arr =
751  755  509  747  756  754  752  748  238  236  248  756  751  509  234
712  714  509  706  714  712  714  708  259  260  261  716  711  509  261
758  760  509  754  761  759  755  747  246  246  252  760  750  509  244
308  306  509  316  306  308  305  312  750  749  746  304  309  509  749
Rows and columns are counted from 0.
(0, 0) -> 751
(0, 7) -> 748
(2, 3) -> 754
(1, 1) -> 714
(0, 5) -> 754
(0, 12) -> 751
(2, 14) -> 244
(0, 4) -> 756
(3, 13) -> 509
(1, 0) -> 712
(3, 6) -> 305
(0, 3) -> 747
(1, 9) -> 260
(2, 6) -> 755
(2, 8) -> 246
(3, 8) -> 750
(2, 1) -> 760
(2, 9) -> 246

M =
[[-0.837 -1.597 -1.083 -0.815  0.832  0.358  2.304  0.724 -0.283 -2.041
  -2.073 -1.284 -2.612]
 [-1.856  0.959  1.670  1.663 -0.664  1.636 -0.651 -1.744  1.556 -1.106
  -1.891 -1.250  1.751]
 [-1.024  0.026 -0.691  1.293  0.553 -0.301 -1.014 -0.762  0.873  0.775
   0.622 -0.543  1.570]
 [-1.680 -1.290 -0.179  0.366 -1.719  0.423  1.976  1.913  1.494  1.132
   1.992 -0.001  1.601]
 [ 1.126  0.261  0.790 -0.756 -0.780 -0.656  0.679 -0.249  0.755 -0.566
  -0.682 -0.800  0.186]]
Rows and columns are counted from 0.
row 0 col 0 = -0.837
row 0 col 6 = 2.304
row 3 col 11 = -0.001
row 2 col 10 = 0.622
row 2 col 7 = -0.762
row 2 col 3 = 1.293
row 0 col 3 = -0.815
row 2 col 5 = -0.301
row 4 col 2 = 0.790
row 4 col 5 = -0.656
row 2 col 6 = -1.014
row 3 col 10 = 1.992
row 3 col 6 = 1.976
row 3 col 8 = 1.494
row 4 col 3 = -0.756
row 1 col 3 = 1.663
row 4 col 0 = 1.126
row 3 col 0 = -1.680
row 3 col 12 = 1.601
row 1 col 12 = 1.751
row 2 col 0 = -1.024
row 1 col 9 = -1.106
row 0 col 5 = 0.358
row 3 col 1 = -1.290
row 4 col 6 = 0.679
row 2 col 12 = 1.570
row 0 col 9 = -2.041
row 1 col 2 = 1.670
row 2 col 9 = 0.775
row 2 col 11 = -0.543

a =
6	4	2	2	5	5	6
4	4	4	4	4	4	4
6	4	2	2	5	5	6
6	4	2	2	5	5	6
6	4	2	2	5	5	6
6	4	2	2	5	5	6
6	4	2	2	5	5	6
2	4	7	7	4	3	2
2	4	7	7	4	3	2
2	4	7	7	4	3	2
6	4	2	2	5	5	6
6	4	2	2	5	5	6
Indices start at 0.
(0, 0): 6
(1, 2): 4
(3, 3): 2
(8, 1): 4
(7, 2): 7
(8, 3): 7
(3, 1): 4
(11, 6): 6
(11, 2): 2
(6, 0): 6
(3, 0): 6
(2, 0): 6
(9, 6): 2
(11, 3): 2
(9, 5): 3
(11, 5): 5
(5, 0): 6
(0, 1): 4
(0, 6): 6
(8, 2): 7
(7, 0): 2
(4, 3): 2

x =
-26 -30 -27 -6 15 -26 -23 30 13 14 0 11 -17
-15 -19 -13 44 -14 -8 -19 -11 45 24 -39 -7 6
-42 -10 13 22 -5 1 23 54 -3 -43 12 -3 -20
-26 8 -13 -22 18 1 22 25 4 -4 24 -30 -29
-4 1 -37 -70 -19 -14 15 40 -1 2 15 -16 -17
x[-5][-13]: -26
x[:, -2]: [11, -7, -3, -30, -16]
x[-1][-3]: 15
x[-1][0]: -4
x[-2][-13]: -26
x[0][8]: 13
x[3]: [-26, 8, -13, -22, 18, 1, 22, 25, 4, -4, 24, -30, -29]
x[0][5]: -26
x[-1][3]: -70
x[-5][-12]: -30
x[-4][7]: -11
x[-3][-1]: -20
x[1][-5]: 45
x[:, -3]: [0, -39, 12, 24, 15]
x[3][8]: 4
x[-1][8]: -1
x[3][6]: 22
x[0][11]: 11
x[-2][-6]: 25
x[-1][6]: 15
x[-2][1]: 8
x[-1][12]: -17
x[-4][11]: -7
x[-2][10]: 24
x[-1][-11]: -37
x[-4][-1]: 6
